Each row of numbers stands for one thing and depends on some of the facts below. Use the named rows to name the rest.

How the things are related:
Π: is of sort; ζ: points at; ω: refers to; θ: uses
B	Π	189; BP	Π	325; Z	Π	325; G	Π	325; BD	Π	189; BB	Π	325
Q	Π	325; BO	Π	189; V	Π	189; AH	Π	325; AW	Π	189; BI	Π	189
BK	Π	325; I	Π	189; R	Π	325; BY	Π	189; AF	Π	325; N	Π	325
AY	Π	325; BZ	Π	325; AK	Π	325; AX	Π	325; BM	Π	325; E	Π	189
AP	Π	325; AM	Π	325; AV	Π	325; H	Π	189; BS	Π	325; D	Π	325
BC	Π	189; BF	Π	189; AJ	Π	325; BX	Π	325; AZ	Π	189; C	Π	189
K	Π	325; S	Π	325; M	Π	325; BH	Π	325; BL	Π	325; AO	Π	325
U	Π	189; T	Π	189; AN	Π	189; X	Π	189; BT	Π	189; AQ	Π	189
CA	Π	189; AG	Π	325; O	Π	325; BV	Π	189; AE	Π	325; BN	Π	325
AT	Π	325; AI	Π	325; Y	Π	325; L	Π	189; BQ	Π	325; AU	Π	325
AA	Π	325; BR	Π	189; BG	Π	325; AR	Π	189; AD	Π	189; BA	Π	325
A	Π	189; BW	Π	325; BE	Π	325; W	Π	325; J	Π	189; AS	Π	325
F	Π	189; BU	Π	189; AL	Π	325; AC	Π	189; AB	Π	189; P	Π	189
G	ζ	BK; G	ζ	V; G	ζ	BW; BD	ζ	V; BB	ζ	BO; BB	ζ	BY
BB	ζ	V; BO	ζ	BW; V	ζ	BY; AW	ζ	S; BK	ζ	BG; BK	ζ	O
BK	ζ	AF; BK	ζ	BW; BY	ζ	BW; AF	ζ	BG; AM	ζ	A; AM	ζ	AX
AM	ζ	BC; AM	ζ	BW; AV	ζ	U; BS	ζ	CA; BC	ζ	AP; AZ	ζ	BS
AZ	ζ	T; K	ζ	AI; S	ζ	BY; S	ζ	V; S	ζ	BW; BH	ζ	BK
BH	ζ	BY; BH	ζ	J; BL	ζ	BG; BL	ζ	S; BL	ζ	BY; U	ζ	AE
T	ζ	R; T	ζ	BG; T	ζ	J; T	ζ	BW; AN	ζ	BY; AN	ζ	BR
X	ζ	R; BT	ζ	S; AQ	ζ	BW; CA	ζ	BW; O	ζ	BT; BV	ζ	S
AE	ζ	AW; AE	ζ	BQ; AE	ζ	V; AE	ζ	BT; AE	ζ	BW; AI	ζ	Z
AI	ζ	BW; L	ζ	H; L	ζ	AP; AA	ζ	O; AA	ζ	AF; BR	ζ	O
BG	ζ	BT; BG	ζ	BW; AD	ζ	AA; AD	ζ	BY; A	ζ	BO; A	ζ	BS
A	ζ	U; BE	ζ	A; W	ζ	AE; W	ζ	BU; W	ζ	BW; J	ζ	S
AC	ζ	BW; AB	ζ	AQ; AB	ζ	BY; P	ζ	BW; B	ω	BP; BP	ω	BS
Z	ω	AX; G	ω	AG; G	ω	BM; BD	ω	AX; Q	ω	D; Q	ω	AX
BO	ω	AG; BO	ω	C; AH	ω	AG; AH	ω	BS; AW	ω	AK; BI	ω	F
I	ω	X; R	ω	X; BY	ω	BX; AF	ω	AV; AF	ω	AX; AF	ω	AC
N	ω	E; N	ω	AZ; N	ω	BX; N	ω	AX; AY	ω	AG; AY	ω	D
AY	ω	C; BZ	ω	AS; AK	ω	AX; BM	ω	BS; BM	ω	AV; BM	ω	AX
AV	ω	C; H	ω	BP; BS	ω	AK; D	ω	AG; D	ω	BB; BC	ω	C
BF	ω	AU; AJ	ω	BF; AJ	ω	BN; BX	ω	AG; BX	ω	X; BX	ω	AV
BX	ω	AX; AZ	ω	AG; C	ω	AX; K	ω	X; K	ω	AK; S	ω	BD
T	ω	AX; AN	ω	BU; X	ω	AX; BT	ω	AG; CA	ω	AC; AG	ω	AX
BV	ω	BW; BN	ω	AX; BN	ω	I; AT	ω	AX; Y	ω	BZ; Y	ω	BB
Y	ω	BD; L	ω	BD; AA	ω	AG; AA	ω	BD; BR	ω	AG; BG	ω	AZ
BG	ω	AA; BG	ω	AX; AR	ω	BA; AR	ω	M; AR	ω	AK; AD	ω	I
BA	ω	AX; A	ω	AX; BW	ω	AV; BW	ω	AU; AS	ω	AK; F	ω	AS
BU	ω	BD; AL	ω	BS; AL	ω	AU; AL	ω	AX; AC	ω	AX; AB	ω	BF
AB	ω	C; AB	ω	AU; AB	ω	AX; P	ω	AX; P	ω	AS; B	θ	BE
B	θ	A; BP	θ	E; BP	θ	G; BD	θ	T; BB	θ	O; BB	θ	AX
Q	θ	AT; Q	θ	C; Q	θ	AL; Q	θ	BE; BK	θ	BX; BK	θ	AD
BK	θ	I; I	θ	AT; I	θ	V; R	θ	O; R	θ	AX; R	θ	AN
AY	θ	AP; BZ	θ	AL; AK	θ	AN; BM	θ	AT; BM	θ	W; BM	θ	AP
BM	θ	I; E	θ	AL; E	θ	W; AP	θ	AL; AP	θ	BE; H	θ	AT
BS	θ	L; BX	θ	BE; BX	θ	AD; AZ	θ	BE; BH	θ	T; BH	θ	C
BH	θ	BX; BH	θ	BU; BH	θ	AN; AO	θ	BS; AO	θ	A; T	θ	V
AQ	θ	T; AQ	θ	BQ; O	θ	BX; O	θ	BE; O	θ	I; O	θ	V
BV	θ	V; BN	θ	BF; AT	θ	T; AT	θ	AD; L	θ	AT; L	θ	A
BG	θ	L; AD	θ	V; BA	θ	BE; A	θ	C; BE	θ	T; BE	θ	AL
W	θ	AL; J	θ	BF; J	θ	AT; J	θ	AL; BU	θ	O; P	θ	V

Known rows:
BT: [13 -22 -34 -6 15 -13 -12 -32 -22 21 26 -18 13 -16 -17]
AE: [2 8 6 -2 25 13 -4 21 10 -7 -19 33 -21 0 35]
BW: [5 -10 3 0 19 13 -12 1 2 -13 4 6 -9 19 11]
P: [3 8 11 7 -25 -18 15 -10 0 9 -17 -29 29 -26 -36]
AX: [-11 21 41 -17 -44 -5 7 38 20 -16 -28 21 -9 22 7]
BX: [4 -6 5 4 -19 2 -15 19 -10 -25 17 -7 6 23 -15]
BE: [-5 0 18 -4 34 14 -1 15 13 -8 -23 33 -18 0 40]
AL: [-8 15 1 12 -29 7 1 20 6 -20 22 11 -10 14 -8]
AU: [-4 7 10 -2 28 12 -1 15 12 -3 -21 30 -20 8 39]
R: [1 -15 18 -6 15 8 -19 14 -5 -19 -1 7 8 14 8]
BV: [4 -15 -1 -7 17 -11 0 -28 -11 18 -12 -14 24 -28 -10]
AQ: [9 2 -2 -26 24 -20 1 -12 0 26 -36 9 3 -28 13]
BQ: [4 4 18 -41 31 -10 -23 10 10 -11 -28 41 -21 20 32]
W: [-16 14 11 -11 27 26 -1 14 15 1 -1 41 -27 -3 31]
BK: [-2 4 19 -2 33 16 -3 16 7 -6 -29 24 -15 3 36]
AS: [-7 -12 1 -9 7 17 -17 16 -14 -7 22 5 -7 19 5]
F: [13 -9 -29 -4 8 -21 1 -31 -8 20 2 -12 7 -15 -8]
B: [-4 -12 -1 -7 11 3 7 -26 -13 24 -3 -24 16 -17 -7]
M: [-11 9 16 -19 23 25 -4 26 4 3 -17 31 -23 6 37]
AY: [7 -18 -21 10 13 17 -22 10 -22 -14 29 -2 -10 17 7]
BN: [-21 22 18 80 -35 56 45 21 21 -13 12 -25 -2 4 -12]
AM: [-5 1 8 -8 26 6 -3 14 15 -3 -20 27 -18 14 44]
K: [27 26 -19 4 6 16 -7 0 -12 -11 -8 -4 -27 31 -18]
BR: [16 -22 -29 0 20 -17 -10 -43 -17 15 22 -18 15 -18 -19]

Name these rows:
[6 8 -6 26 -26 0 -1 24 1 -25 7 -3 1 15 -9]	BM
[3 9 -6 -13 23 -20 6 -19 8 24 -28 12 1 -29 18]	V
[-18 -11 5 -29 -14 5 8 24 3 13 -4 18 -35 52 66]	AP
[-5 7 -22 -10 13 10 -12 -20 17 -11 54 31 -34 26 5]	BP
[-9 7 23 16 -33 14 5 28 3 -23 6 -4 5 15 -15]	Q
[14 -7 -22 -14 11 -20 -5 -31 -18 17 -4 -18 10 -14 -14]	BU
[1 10 26 7 -50 -11 -5 40 -1 -32 -10 -8 14 14 -23]	AK
[-6 3 15 6 26 25 1 34 3 1 -29 16 -13 5 41]	AO
[1 -10 -9 -11 2 -12 3 -23 -8 19 3 -14 14 -20 -16]	I
[0 -15 7 2 14 12 -15 8 -6 -18 21 7 0 8 5]	AV
[13 33 1 -6 28 20 3 8 8 -1 -38 21 -36 16 17]	AI
[0 4 -39 -17 17 -5 -27 -35 21 -19 83 52 -45 28 -2]	G
[8 -25 -14 -1 25 12 -29 1 -17 -18 33 0 -4 17 0]	AA
[-4 -7 2 8 18 25 -6 3 -3 -11 17 3 -11 18 12]	BZ
[-9 24 27 11 -57 -13 23 -3 15 6 -2 -22 27 -29 -53]	AC
[4 -34 -15 -8 21 -2 -11 -37 -26 21 25 -28 25 -19 -19]	AZ
[0 14 15 7 -52 -29 22 -18 16 -1 -6 -26 27 -13 -47]	C
[8 49 34 7 -54 18 17 6 11 -22 -24 -18 -13 37 -54]	Z
[-4 10 18 19 -21 4 0 15 11 -24 3 2 3 7 -14]	AF
[2 -5 -8 -7 9 -15 5 -34 1 20 -1 -14 12 -13 -11]	AR
[-8 -37 -20 -23 -31 -32 19 -28 -13 38 5 -42 2 49 31]	H
[-5 15 -21 21 17 4 27 -11 10 33 -18 3 -1 -39 20]	J
[3 -5 -18 -10 7 -15 5 -19 -12 24 5 -12 8 -18 -7]	BI
[-7 -4 24 -19 40 17 -15 24 2 -5 -29 29 -10 -4 36]	BB
[-5 7 15 -5 27 19 -9 35 2 -3 -23 32 -12 -9 37]	BH
[-3 20 -24 -13 19 -15 19 -30 22 31 -5 22 -22 -20 17]	E

